Each row comes from the steps of one path. Every step used is in the known rows, and no mark comes twice. Write the path behind each row, first mark first.
Each row is shifted at random along 5 fixed directions that mean nothing.
Known rows
segon, tinar, sebir, gonuv, timar: [   3  -61 -117 -157  270  466   17  -59  313   80 -112   64   32  106
  -25  332  181 -175  -99    9   44  152 -169   48   57  202  334  109
  100 -143 -174  324    1  -39 -169  -55  299  -72 -237  348 -227 -101
 -232]
segon, timar, sebir, gonuv: [-112  -10  214   99   23  270   84 -197  -99  -94   61   61   -5 -104
  -15  -20   74   29   16  162 -161   11   84   21  -57  133  116  134
 -101   73 -151   60  -77   22   53  -86  163  -12  -55   45   90  111
  -86]
timar, gigif, tinar, segon, sebir: [-227 -264  149  -43 -164   14  -40 -189 -153  -91 -124    0  -86  -80
 -158   27  151   -8 -177  -38  -81  -77  209 -174 -101   79 -196 -159
  -94  262  164 -172   74  175  134   16  -63  -57  141 -100   29  -53
  -66]
gigif, timar, segon, tinar, sebir, tadaz: [-123  -26  -62 -359  167    1 -176  250  379  118 -121 -126   43  234
  -42  306  280  -27 -187   95  100  -68  -46 -130   42   69  -36  -42
   18  -53   85   41  234  341  -56   29  -25   73  -49  195 -138  -57
  -45]
tinar, sebir, pevef, timar, gonuv: [ 130   72   62   51   96   82   69  102   15   40  265  -85   76  197
  -57  -94   41  -95   52  -13  -30   -2   41 -129  -61 -357   67  184
   16   13 -172  -55  -45  139  -66   88   49   10   21    3   59   73
   60]
gonuv, sebir, timar, pevef: [  75  176  268  105   61  -25  -72 -109 -197 -107  282  137   35  -26
   -1 -216   77   91  210   75 -225  -75   78   43 -107 -222 -210  111
  -27  -73 -220 -148 -138   91  120   55    2  -79   -8 -150  295  176
  272]
sebir, tadaz, pevef, timar: [  28  128    4  -73  163  -85  -76  231   85   16  112   64  147  205
  -36  -26  168   24   30  -63   31   37  -22  -60  -18 -182   88   41
   49  -29 -125  -93   27  228  -77  103  -26   89    0   -1   19 -124
  103]
segon, timar, sebir, gigif: [ 174   62   65  -58  137  266    2  -89   21  -57  157   33  -65 -117
   19 -120  101 -118   29  142 -137  157  -57   -7  -25  -96    0  242
  274   52 -268  198 -148 -177  115  -35  265 -126 -132  255   53  131
   96]
sebir, tadaz, pevef, timar, gigif, tinar, segon: [-145 -140    8  109  -74  105  -55 -115 -110  -88  -26   86  -46  -42
  -60  -24  106  -59 -249   12  -87   72  107 -138  -71   83  178   43
   82  215   -8  -72   26   -2   31   27  123   32  138   16   17 -168
   72]
tadaz, tinar, segon, sebir, pevef, timar: [ -14 -293   53  -84  134  302 -103 -218  -44  -13 -126  120  151   -9
  -63  195  115  -62 -194  -95  -81   98  155   -3 -137  174  103   37
   -1 -146   -5   34  -50  104 -223   38  175 -223  124   76 -221 -114
 -148]
tadaz, tinar, segon, timar, gonuv, pevef: [-154 -127  251  338 -158  195   13 -452 -480 -194  -12  299  -65 -400
  -43 -315  -82  169    9  212 -293   27  154  149 -201  306   69   56
 -140  -90 -217  131 -187 -127  181 -179  274 -176   33 -163  223  252
   56]
timar, sebir, gonuv, pevef: [ 124   -3  120  133   56  313   50 -261  -77   54  231 -100    0 -140
  -75   61  -52 -105  -71   11 -177   37  122   87 -127 -105   57  161
   39   35 -146  -66  -76  -88 -185   40  152 -190  131   32    8   -1
   33]
pevef, timar, segon, tinar, tadaz, sebir: [ -16  -70   34  -82  -60   74 -114  -92 -117 -121  -72   61  -30 -167
    8 -204  101   37  -17  110  -98   35   43   -1 -124   77   43  -75
   94  -72 -131   75 -130  -51  178  -83  130  -89   36  117  110   77
  229]
tadaz, pevef, timar, gigif: [ 211   50 -109  -62  106  249  116   22   44   53  123   21  -13   39
  -95  -55   -7 -209 -117 -110  -40  259   15 -129  -69 -212  176  206
  265  141 -189   64  -83 -161 -184   16  303  -34   72  157 -163 -212
   23]
gonuv, sebir, gigif, timar, segon: [ 557  129  111 -139  106  -90 -307 -218 -176  -32  436 -105  -96  -22
   96 -304  -17   77  152 -151 -298    6  140  -52 -199 -444 -449  151
  501 -170 -204  -86 -278 -110   26   73   -5 -371   49  -74  146  399
  524]
gigif, tinar, tadaz, sebir: [-393 -264  -72  272 -143  229  -59 -355 -200 -163 -216  106 -125 -410
    3  -87  142   13 -126  207  -18    9 -116  230  -74  420  411 -238
  -79    8  -52  157   17 -179  328 -145  125  -76  -64  161   93  142
   14]
sebir, pevef, timar, segon: [ 140  164   65 -389  340 -107 -239   81  286   51  179   35  152  385
    6  174  231   65  181  -18   48   28  -80    1  -38 -169 -235  111
  132 -292  -96  116   75  256 -152  155   41  -61  -87   71  -21   72
  169]
gigif, tinar, segon, sebir, pevef: [ -91  -81   17 -263  127  -92 -223  130  131    5   63   19   96  174
  -78   42  363  -33  -40   73  -16  -85  -42  -15  -49 -168 -255  -36
   30  -80  -24   26  103  352  161  147 -102  -62  -63   76   51  128
   92]
timar, gonuv, pevef, sebir, gigif, tinar, segon: [  88  -32   -8   45  223  149 -173 -229   15    3  122  -15  -15   13
  -17  122  146  -33   45   28   -2   21 -129  119  -64  -34  -10   93
  155 -234 -205  169  -71 -101    6   84  182 -246  -64  150   58  139
  147]
pevef, timar, gigif, tinar: [  39 -176   41 -150  174  129 -132 -457   24   22  -79   18  -74   72
 -114  287   23  -86  -98 -318   15   84   82  -37  -72  128  -25  -24
  139    8  144  -51  102  -64 -220   92   91 -251  131  -55 -182 -124
  -86]
tadaz, pevef, timar, gigif, tinar: [  49   94  -63   99   29   52    6   -5  -94  -83  161  145 -110  -62
  -11 -304   90 -112   24   94  -77  168 -103  -83  -42 -185   85  145
  264   97 -244  130  -89 -197  229   -5  240   21  -57  127  146   20
  271]
pevef, timar, gigif, tinar, sebir: [-388 -206   91  288 -112  213  112 -252 -154 -149 -196  110 -128 -132
  -51   19   93  -32  -63  139   37   17   -1 -110   11  304  266  -74
 -187  208   33   38   73  -89  211 -111  176  123  -25   87   65  -70
 -126]
timar, sebir, gigif, tinar, tadaz, pevef: [ 182   16 -226  -83   78    3 -100   65   64    5  306 -170 -109  -27
  -44 -217  159 -240 -155  -21  -66   68  -67  -62  -98 -483  -17  109
  404  186 -162 -102  -41  -34  185  151   12 -143  118  158   54   16
  331]
tadaz, tinar, segon, sebir: [-403 -218  159  127 -182    0   -3  -28 -239 -183 -219  221   23 -175
  -44 -120  200  162  -26  167  -41  -70   99  -82  -85  294   -2 -257
 -264   27    9  -30  -32  244  259 -110   18   85  -31  -55  132   11
  -53]
gonuv, pevef, sebir, gigif: [-117  106  186  356  -17  128  103   41 -146 -103   63   76   32 -113
   38 -121   90    8  144  166   -8   33  -83   16   23   84   88   -1
 -122    2 -249   31  -76  -59  156  -54  186  114 -114  107  239  -40
   92]
gonuv, timar, segon, sebir, pevef: [  89 -141  389  -38   25  138 -202 -537 -241 -114   68   49   68 -138
  -53   83  -18  214   46  -79 -300  -55  348  177 -254  141 -232   30
 -113 -136   51 -130  -65   70 -164   23  -37 -400  188 -247    6  129
   17]
gigif, timar, pevef, sebir, tadaz, tinar, segon: [ -18  -34   66  118   50  -30 -197  -36 -155  -25   81   21   56  -73
   25 -111   93   59  -66   66 -116  -82   87    5 -123  -38   -7   -5
   87 -155  -81 -128  -74   87   53   32   45  -64  121  -30  130  160
  246]
gigif, tinar, sebir, tadaz, pevef: [ -73 -129 -155  -25  126   21 -221   22   56   32   79  -52   -7  -68
  -34    0  229  -45 -170   39   -3   14 -102  122  -76  -74  177  -14
  159  -69  -42   44   99   62  125   98  -23 -130   36  144  -15   79
  113]
segon, timar, gonuv, pevef, sebir: [  70   17  189  127   33  236  231  -53 -102  109    6 -108  112   11
 -179  123 -106  -35  -88  -78  -84  -24  220  -69  -86  -64   59   86
 -222  125 -123 -186  -28   74 -326  -26   94  -19  190 -101  -88 -162
 -240]
tadaz, pevef, timar, segon, sebir, gonuv: [ 163  243   18   65  -95   33  172  482  -12  -32  282   16   48   78
   45 -435   93  -21   29  329 -190   99   56 -339  -22 -440   40  229
  163  173 -412   95 -250   95  125  -60  159  276  -91  164  219   10
  291]
tadaz, tinar, sebir, timar, segon: [ -72 -222  -33  -53   -7  174  -24  -45   67   31 -127   33  -20   71
   -3  181   35    6 -268  -40  -38   54  135 -267  -71  190  140  -79
   47   10   42   26   11  161 -199  -53  130   10   76   25 -158 -123
 -119]
sebir, gonuv, timar, segon, tinar, tadaz: [ 321   57  100 -139 -252  -73   75   55  -51   61  193 -193  -77  139
  -85 -207 -157 -110 -261 -279 -292  -45  414 -444 -121 -352 -238  -33
  224  393  -10 -419 -103  226 -226   49 -125   23  285 -297   74 -179
  189]
timar, segon, sebir, gigif, tinar, tadaz, pevef: [-137 -130  -35   44 -116   34 -118 -117  -91 -156   34  -19 -127 -246
    0 -212  175    5 -164  232 -147   46   26   17 -109   28   35  -14
  110  144  -82   61   -5   -6  313  -17   57 -117   66  105  128   50
  215]
pevef, sebir, timar, gigif, tinar, segon: [  25  -44   59  138 -181   55   62   95 -148  -62   57   17  -90   65
  -12 -206   56 -106 -179    1 -145    4  131 -416  -22 -148  -32   -4
  163  304 -125 -128 -145   39  121  -14  109  176   31   -1  174  -47
  164]
sebir, gigif, tinar, tadaz, pevef: [-169    0  -95  140  -28  -91 -150  -84 -114 -191  129  122 -136 -145
   44 -355  217  -16   18  129  -50   58 -187  111  -49  -15  109  -39
  158   29 -175  103    3  -18  467   19   66  -44 -103   56  261  163
  315]

Which path is each row?
[ 230  -59  167  153  -69  180  -75 -154 -203    8   87   -9   30 -318
    8 -123 -116   -6 -171  110 -298   88  261  -62 -141  -21  -28  109
  204   18 -141  -89 -166 -160 -151  -13  131 -201  229   31   75  -87
  228]  gonuv, pevef, timar, segon, sebir, tadaz, tinar
[ -50  -30    1   -8  173  349   31   -5   65   12   46  127   83  -15
  -28   81  170  -86  -80  227  -99   80  -47    6  -52   45  101  209
   50 -101 -281  213 -102   24  -26  -60  306   -8  -84  254  -28   34
  -55]  tadaz, tinar, segon, timar, sebir, gonuv, pevef
[-163 -183  310   99  -34   66 -166 -293 -360 -245    3  150   79 -165
  -82 -122  146  180   15    0 -187  -23  254   84 -205  119  -29   56
 -164   12   16 -165  -87  114  141   19    4 -184  184 -150  117   18
   55]  tinar, segon, sebir, tadaz, pevef, timar, gigif
[ -81  -18  119   78 -239   95   81   46 -197 -118   26   27  -10 -130
  -44 -206   40   10 -244   96 -266  -27  274 -174 -150  -11   18   -9
 -118  274 -113 -280  -89  172   54  -57   42   56  232 -107  111 -221
  139]  gonuv, sebir, timar, segon, tinar, tadaz, pevef
[-199  -51  194   78  210  118 -132 -292  -47 -101   -1   93  -18   38
  -61  113  157   56  147   15   28  -81  -69  176  -58  194  -38   80
 -246 -265  -42   96  104  145  159   -9   91 -215  -95  -58   86  179
  -68]  segon, tinar, sebir, gigif, timar, gonuv, pevef
[ -25   38  142 -145  325  217 -123 -108   99  -71   82  155  147  180
  -63  151  290   11  227  103   -7   53 -112  113  -25  -24  -94  233
  -27 -255 -219  231  -65  100   35   43  201 -104 -191  198   32   89
   -9]  tinar, segon, sebir, gonuv, pevef, timar, gigif
[-129   56  -40  113   45  -22   32  169   63  -25  125  -50   68  205
  -32  -61  185 -113   11   50   83  -97  -83 -121   -1 -244  156   -5
  -51   63 -138 -103   57  204  133   79  -87  140  -23   33  160   19
  111]  gigif, tinar, tadaz, sebir, pevef, timar, gonuv
[-486 -145   56   40  158  322   55 -181   85 -192 -271  152   61  -20
  -75  301  288  -52  -66  124  151   58  -78  124   -5  438  368   12
 -364   40    3   21  150  122   87  -31  220   13   19  193 -109 -359
 -241]  segon, tinar, tadaz, pevef, timar, sebir, gigif
[-454  -47   63  113  102  172   26 -133   60 -186  -99  139   34   73
  -76  173  326   22   46  124   50  -50  -96   93   12  217  213   -4
 -287   99  -45   -6  136  191  226  -32   -3   82 -123   48   62 -124
 -173]  segon, sebir, gonuv, timar, gigif, tinar, tadaz, pevef
[-280   55  205  216   24  232  184   89   -4 -100   -7  123   24   73
  -47    2  160 -120   73  171   26   28  -58 -128   71  120  119  141
 -246   87 -161   66   49   87  174  -63  236  219 -111  131  185 -166
  -84]  segon, tinar, sebir, gonuv, pevef, timar, gigif
[-250 -121   28  224  112  411   11 -475   20 -112 -146   29  -54  -79
    7  319  120  -56  -42    8   19   39  -92  156   16  430  407  -16
  -65   25  -53   67   30 -195  -15  -70  210  -67  -84  166  -34 -101
 -156]  pevef, sebir, gonuv, timar, gigif, tinar, tadaz
[ 119  -72   80  -41  237  316 -150 -355  -57  -56   97   28   37  -63
  -55   59   85 -166   21 -195  -83  108  -11  200 -127   32   65  173
  145 -218 -144   62  -80 -147  -25   51  205 -347   79  106    8    4
   75]  segon, tinar, tadaz, sebir, gonuv, pevef, timar, gigif
[ 137   21   22   54 -125  241  177   89  -18  -15  103  -91  -56   34
  -59 -121   -5 -281 -184 -208 -120   63  143 -303  -35 -196   91   39
  196  331 -133 -197 -121  -16  -27  -33   62   60   74   23   58 -215
   31]  segon, tinar, tadaz, sebir, gonuv, timar, gigif
